Below is a small trained network, with its code and all its weights. Each question gives an input and a target symbol and asks what happens when units are switched off, that is, made to give their printed mean instead of their output.

import numpy as np


def w(rows, s, z=0):
    codes = np.array(rows[::2]) - 128.0
    scale = np.full(codes.shape[1], s)
    scale[-1] = z or s
    return codes * scale


def norm(h):
    return h / np.sqrt((h * h).mean(-1, keepdims=True) + 1e-5)


def f(y):
    return np.maximum(y, 0)


def softmax(a):
    e = np.exp(a - a.max(-1, keepdims=True))
    return e / e.sum(-1, keepdims=True)


def log_softmax(a):
    a = a - a.max(-1, keepdims=True)
    return a - np.log(np.exp(a).sum(-1, keepdims=True))


def net(x, mask):
    ids = ['Θδηπφψω'.index(c) for c in x.split()]
    T = len(ids)
    res = E[ids] + P[:T]
    u = 0
    for l in range(2):
        r = norm(res)
        for j in range(2):
            rows = slice(2 * j, 2 * j + 2)
            q, k, v = (r @ M[l][rows].T for M in (Q, K, V))
            z = softmax(np.where(np.tri(T) > 0, q @ k.T / 2**0.5, -1e9)) @ v
            o = O[l][rows]
            res = res + np.where(mask[u + j], z, o[:, -1]) @ o[:, :-1]
        u += 2
        y = f(norm(res) @ A[l][:, :-1].T + A[l][:, -1])
        res = res + np.where(mask[u : u + 16], y, B[l][:, -1]) @ B[l][:, :-1]
        u += 16
    return log_softmax(norm(res)[-1] @ U[:, :-1].T + U[:, -1])


Q, K, V, O, A, B = {}, {}, {}, {}, {}, {}
E = w([
[213,93,125],'Θ',
[142,92,129],'δ',
[150,88,117],'η',
[140,94,139],'π',
[167,250,48],'φ',
[102,178,217],'ψ',
[157,112,90],'ω',
],0.014)
P = w([
[173,2,196],'0',
[214,107,54],'1',
[86,143,76],'2',
[117,81,239],'3',
[57,95,30],'4',
[14,139,79],'5',
[104,103,225],'6',
[78,88,28],'7',
[11,141,73],'8',
[159,120,236],'9',
[200,125,50],'10',
[237,217,113],'11',
],0.009)
Q[0] = w([
[179,75,23],'L0H1',
[107,189,89],'L0H1',
[143,2,152],'L0H2',
[35,68,38],'L0H2',
],0.0077)
K[0] = w([
[157,143,254],'L0H1',
[159,199,74],'L0H1',
[100,116,126],'L0H2',
[18,197,90],'L0H2',
],0.0096)
V[0] = w([
[102,10,39],'L0H1',
[79,218,2],'L0H1',
[147,86,165],'L0H2',
[122,13,216],'L0H2',
],0.0064)
O[0] = w([
[28,133,62,212],'L0H1',
[30,254,216,3],'L0H1',
[155,87,201,159],'L0H2',
[141,42,134,213],'L0H2',
],0.0051,0.0056)
A[0] = w([
[190,112,93,151],'L0N1',
[114,110,38,190],'L0N2',
[123,219,195,3],'L0N3',
[44,65,161,202],'L0N4',
[104,94,159,6],'L0N5',
[105,160,76,2],'L0N6',
[109,154,213,52],'L0N7',
[186,111,99,117],'L0N8',
[190,126,63,123],'L0N9',
[144,36,207,224],'L0N10',
[138,191,201,92],'L0N11',
[77,218,140,154],'L0N12',
[85,119,247,155],'L0N13',
[126,153,196,43],'L0N14',
[145,170,187,80],'L0N15',
[167,135,194,161],'L0N16',
],0.014,0.0052)
B[0] = w([
[64,182,77,200],'L0N1',
[118,205,103,226],'L0N2',
[174,27,131,140],'L0N3',
[229,136,142,216],'L0N4',
[225,232,119,135],'L0N5',
[128,239,150,133],'L0N6',
[180,120,220,141],'L0N7',
[87,164,67,184],'L0N8',
[56,201,100,197],'L0N9',
[218,106,86,253],'L0N10',
[159,24,136,140],'L0N11',
[204,121,123,154],'L0N12',
[172,118,255,172],'L0N13',
[191,123,224,135],'L0N14',
[153,54,80,135],'L0N15',
[164,147,179,157],'L0N16',
],0.0095,0.011)
Q[1] = w([
[161,71,157],'L1H1',
[101,184,56],'L1H1',
[140,251,230],'L1H2',
[145,161,89],'L1H2',
],0.013)
K[1] = w([
[212,176,59],'L1H1',
[21,102,219],'L1H1',
[53,254,163],'L1H2',
[67,167,222],'L1H2',
],0.008)
V[1] = w([
[58,49,253],'L1H1',
[115,133,189],'L1H1',
[73,220,77],'L1H2',
[89,110,190],'L1H2',
],0.0066)
O[1] = w([
[254,95,101,1],'L1H1',
[222,163,90,84],'L1H1',
[47,191,140,131],'L1H2',
[170,151,32,61],'L1H2',
],0.0076,0.0073)
A[1] = w([
[83,58,208,148],'L1N1',
[88,87,168,121],'L1N2',
[65,132,116,145],'L1N3',
[178,88,140,128],'L1N4',
[141,151,132,19],'L1N5',
[123,225,115,62],'L1N6',
[164,169,90,111],'L1N7',
[89,83,59,133],'L1N8',
[65,105,172,3],'L1N9',
[136,198,73,160],'L1N10',
[67,60,180,132],'L1N11',
[96,125,252,192],'L1N12',
[151,177,79,103],'L1N13',
[111,144,151,1],'L1N14',
[50,35,179,160],'L1N15',
[55,105,107,183],'L1N16',
],0.016,0.009)
B[1] = w([
[184,195,177,155],'L1N1',
[199,26,19,133],'L1N2',
[102,95,37,176],'L1N3',
[130,94,93,172],'L1N4',
[187,217,110,128],'L1N5',
[53,123,91,185],'L1N6',
[176,123,185,175],'L1N7',
[222,115,134,184],'L1N8',
[2,205,16,128],'L1N9',
[112,135,223,246],'L1N10',
[232,203,61,136],'L1N11',
[154,233,151,180],'L1N12',
[147,166,211,191],'L1N13',
[235,101,219,128],'L1N14',
[251,128,42,139],'L1N15',
[187,9,85,185],'L1N16',
],0.0092,0.012)
U = w([
[150,155,63,136],'Θ',
[115,126,127,2],'δ',
[221,165,207,244],'η',
[88,162,109,83],'π',
[93,226,163,53],'φ',
[64,195,124,110],'ψ',
[252,50,87,178],'ω',
],0.012,0.0059)

Each question gives the input, a string of symbols that net reads in full, and the target symbol t.
The units are the heads (2 rows each of Q, K, V and O) and the neurons (one row each of A and B). Each row of codes is followed by its name. A weight is (code - 128) times the scale printed after its matrix; where a second scale follows, it is the last column's (O, A, B and U).
mask holds one flag per unit, layer by layer, with each layer's heads first. A switched-off unit (its flag False) gives its mean, the last column of its rows in O or B, instead of its output. The means were averaged over made-up inputs and are rounded, as every weight is.
A unit's drop is (log p(t) with every unit on - log p(t) with that unit switched off) / (log p(t) with every unit on - log p(t) with every unit switched off).
The circuit of an input: a set's keep is (log p(t) with only the set's units on - log p(t) with every unit switched off) / (log p(t) with every unit on - log p(t) with every unit switched off). Starting from the 12 units with the biggest drops (on a tie, the unit counted first), units are removed one at a time, each time the one whose removal leaves the highest keep (on an exact tie, the one counted first), for as long as the keep stays at least 0.8.
units of the circuit, in order: the units of the circuit, biggest drop first
most important unit: the unit with the biggest drop
k most important neurons: the k neurons with the biggest drops, biggest first
top k neurons in layer l: the k neurons of layer l with the biggest drops, biggest first
which heads matter: for each layer, one digit per head in row order, 1 if its drop is at least 0.15 and else 0, layers parted by /
input φ φ ω π π Θ, target ψ: most important unit => L0H2
input δ ψ π φ, target ω: which heads matter => 10 / 00
input ψ π π ω, target ω: units of the circuit, in order => [L0N2, L1N10]
input Θ π π φ π π, target φ: 2 most important neurons => [L0N4, L0N10]
input π π π Θ ω ψ η, target ω: units of the circuit, in order => [L1N10, L1N13]
input δ φ Θ π, target ω: top 3 neurons in layer 0 => [L0N10, L0N9, L0N2]
input ω δ π ψ π φ π δ η, target φ: which heads matter => 01 / 10
input π φ φ π π η π δ π ω ω Θ, target ψ: which heads matter => 00 / 00
input ω π δ π Θ π π ω ω φ π, target Θ: which heads matter => 10 / 00
input ψ π δ ω, target ω: which heads matter => 01 / 01
input φ π π π φ π ω Θ, target Θ: which heads matter => 11 / 00
input π Θ η ω π η π π δ, target ψ: 2 most important neurons => [L0N2, L0N10]
input π π ψ δ π π π π δ π δ φ, target φ: top 2 neurons in layer 0 => [L0N10, L0N4]
input π δ ω π ω π Θ, target ω: 3 most important neurons => [L0N2, L0N10, L1N10]
input π δ π ω ψ π δ δ π ω π η, target ψ: top neuron in layer 0 => [L0N4]
input π δ Θ π π π ω δ π π π π, target ψ: top 2 neurons in layer 0 => [L0N10, L0N4]
input π Θ ω δ, target ω: top 2 neurons in layer 0 => [L0N10, L0N9]
input π ω ω π δ, target Θ: 2 most important neurons => [L0N2, L0N10]
input δ δ π ω Θ, target Θ: top 3 neurons in layer 0 => [L0N9, L0N1, L0N2]
input π φ π π φ δ, target φ: top 2 neurons in layer 0 => [L0N10, L0N4]
input ω π δ φ ω π, target ψ: most important unit => L0N10
input Θ φ δ π δ ω ω π, target Θ: 2 most important neurons => [L0N2, L1N16]
input ω φ π π φ ω π η, target Θ: top 2 neurons in layer 1 => [L1N16, L1N8]
input π δ δ π δ π δ φ δ Θ ω φ, target φ: top 2 neurons in layer 0 => [L0N10, L0N12]
